Both labels of each row
[ 35.6   0.5  38.9   6.7   5.5 -17.8 -31.7   7.7  58.4  10.0   3.8 -25.7
 -18.9  -6.0  -9.9  31.3 -17.5 -13.2   2.5  35.1  -8.9  26.2  42.2  -9.5
 -25.4  23.1  33.3  15.7  40.4 -21.0  -0.9 -18.4  19.8 -11.9 -18.7  15.4
  -1.8 -23.6  -8.6  13.4   1.0   2.1  52.5  24.4] => Pok/<83>
[  6.3   4.0  17.8  11.2  -0.8 -11.7  -1.9  22.7   8.2  25.9  10.7  -7.9
   0.6  -1.7 -47.0  11.1 -11.2  -2.6   2.5  23.4  20.1  13.7  38.7  -6.3
 -22.0  -3.0  25.1  -1.7  10.1 -19.5  -1.8 -18.5  20.0   1.0  -7.8  20.5
   3.7  -3.4  -2.0  -7.4 -45.6  -7.6   3.8   2.2] => Pok/<87>
[-12.6 -10.3  -0.4  -9.2  -7.9   4.5   6.1  19.5  12.8  -0.1  -6.2 -15.2
 -12.2  -5.2  25.4   1.3  -2.2 -34.5   8.3  22.1  -5.9   4.9   2.1   5.4
  -8.7 -16.3 -15.3  14.1  27.0 -20.0 -11.2   6.6   0.4 -15.7  22.3  19.4
   8.1   5.5   3.8   9.6 -75.2 -18.2  36.2  42.4] => Tuked/<84>
[-36.7  -6.4  22.4  -9.8  -9.0 -31.9   8.8   9.3 -51.5  33.8  12.9   0.9
  -5.1   0.5 -19.2  35.9 -21.6 -33.4  12.3  43.0  16.5  13.4  67.8   6.3
 -17.3  -0.5  22.5 -10.9  21.4  -6.5 -19.2 -19.6  31.5  -7.0  10.4  43.1
   6.0  31.7  -8.1 -20.9 -58.1 -36.3  26.6  20.3] => Tuked/<89>
[-41.9   2.4  28.6  -1.2 -15.1 -34.0   4.9  31.1 -40.0  22.2  -6.4   0.0
  -5.3  -3.7 -33.3  28.8 -10.5 -31.2  -1.4  42.2  34.7   7.0  74.6   9.6
 -14.3  -4.8  17.4 -16.4  36.5  -6.1 -18.0 -32.0  26.7 -15.7  12.7  43.8
  11.2  13.9 -25.5 -23.0 -74.1 -38.6  30.9  39.2] => Tuked/<89>
[-26.0   4.3  21.7  -1.7 -21.6 -35.8 -12.7   5.0  16.3  -6.0  -2.2  -7.9
  -8.3  -0.2   2.1  29.3  -7.8 -35.3   5.3  30.0  -3.3  15.9  49.5  12.7
  -9.1  -5.1  17.7  -9.9  35.6  -9.0  -8.9 -11.1  21.5 -14.0   0.5  26.0
   9.7  -4.5 -20.7  -0.8  -3.8 -23.3  50.3  58.0] => Tuked/<83>
[-13.1 -13.4 -16.6  -3.4  -6.5   1.4  -2.7  20.5  17.9  -7.6 -36.5   9.7
  -0.5  -5.7  13.3  -1.0  -2.0  -5.3   4.5   0.7  13.3 -27.9  41.1  -5.9
   8.1 -18.0 -16.7 -15.1  52.5 -31.9 -15.9  -7.4 -14.8 -17.8  18.9 -11.8
  -7.1 -12.0 -15.9   7.1 -62.8   2.5  27.1  73.2] => Gomat/<85>
[-17.0  -6.4  -1.0  22.7 -12.5   2.8  -3.1  11.8  23.8  16.4  -9.3  10.4
   2.3  -3.6  25.3  -0.3  -0.4 -16.3  12.5   7.3  15.5  -3.6  26.9   2.5
   1.7 -20.9 -11.3  -8.7  27.0 -21.5  -9.8   1.8  -6.7 -15.2  25.1  14.5
  -1.3  11.5   3.1  -1.5 -68.1 -19.3  21.7  51.4] => Tuked/<85>
[-22.6   2.6  21.7  -7.9 -22.0  -8.1 -14.0   5.5  35.0  23.7  -1.8  -0.6
  -7.2   0.2  32.1  22.6  -2.3 -30.7  11.6  19.0 -10.6  23.5  42.0   3.9
  -3.2 -14.0   6.0   0.5  29.9 -21.2  -4.9   0.8   7.9  -8.6  14.9  17.8
  10.4  14.9   6.8  -1.0 -17.2 -26.7  51.1  45.0] => Tuked/<83>
[-36.0   0.9  13.8  -3.6  -8.2 -16.3  10.5  19.8  -5.8  28.7  -8.9  13.9
  -9.7  -1.1  -6.8  19.6   5.8 -33.1  16.9  20.7   2.1  18.8  30.2  12.4
 -12.7 -11.5  22.7 -10.4   6.8  -2.6 -10.1 -25.5  19.9   4.2  14.4  22.3
   3.4  10.5   2.8 -23.1 -45.7 -30.3   9.9  30.0] => Tuked/<89>
[ 40.2   1.2  36.1  15.8   3.4  -9.4 -13.1  15.9  52.8  22.9   7.1  -9.6
  -8.1   0.2 -23.3  26.3 -21.2 -10.6  12.2  30.9  18.6  17.1  50.8 -13.0
 -23.7  20.8  26.2  -0.6  45.4 -22.4   0.0 -25.1  20.3  -4.1  -5.4  10.3
  -5.3 -18.7  -1.5  -0.9 -25.1 -10.0  29.3  24.0] => Pok/<83>
[-15.6   2.5  29.6  -0.9 -23.5  -8.8 -22.7  -7.5  55.3  29.5   1.2  -8.5
  -2.0   7.7  29.7  16.6  -5.1 -27.9   9.9  22.4  -0.2  29.8  49.8   3.2
  -2.7 -16.3   7.7   0.7  11.6 -22.5  -9.5   7.1   0.9 -10.4  16.0  13.4
   6.9  21.2 -18.9  -2.5 -11.5 -29.2  46.1  39.0] => Tuked/<83>
[  0.7 -14.8   2.4   1.5 -23.0   2.6  10.7   9.3 -22.9  14.4   4.6   6.0
  -0.6   0.2  28.2   3.2 -12.7 -12.4  22.2  26.7  12.1 -17.7  49.7  -7.4
  -4.0 -17.5 -14.0  -8.9  21.2 -31.4 -10.3   2.2   8.4  -7.9  19.8   6.4
  12.8   5.3  11.7   9.1 -58.2 -25.4  23.8  43.8] => Tuked/<85>
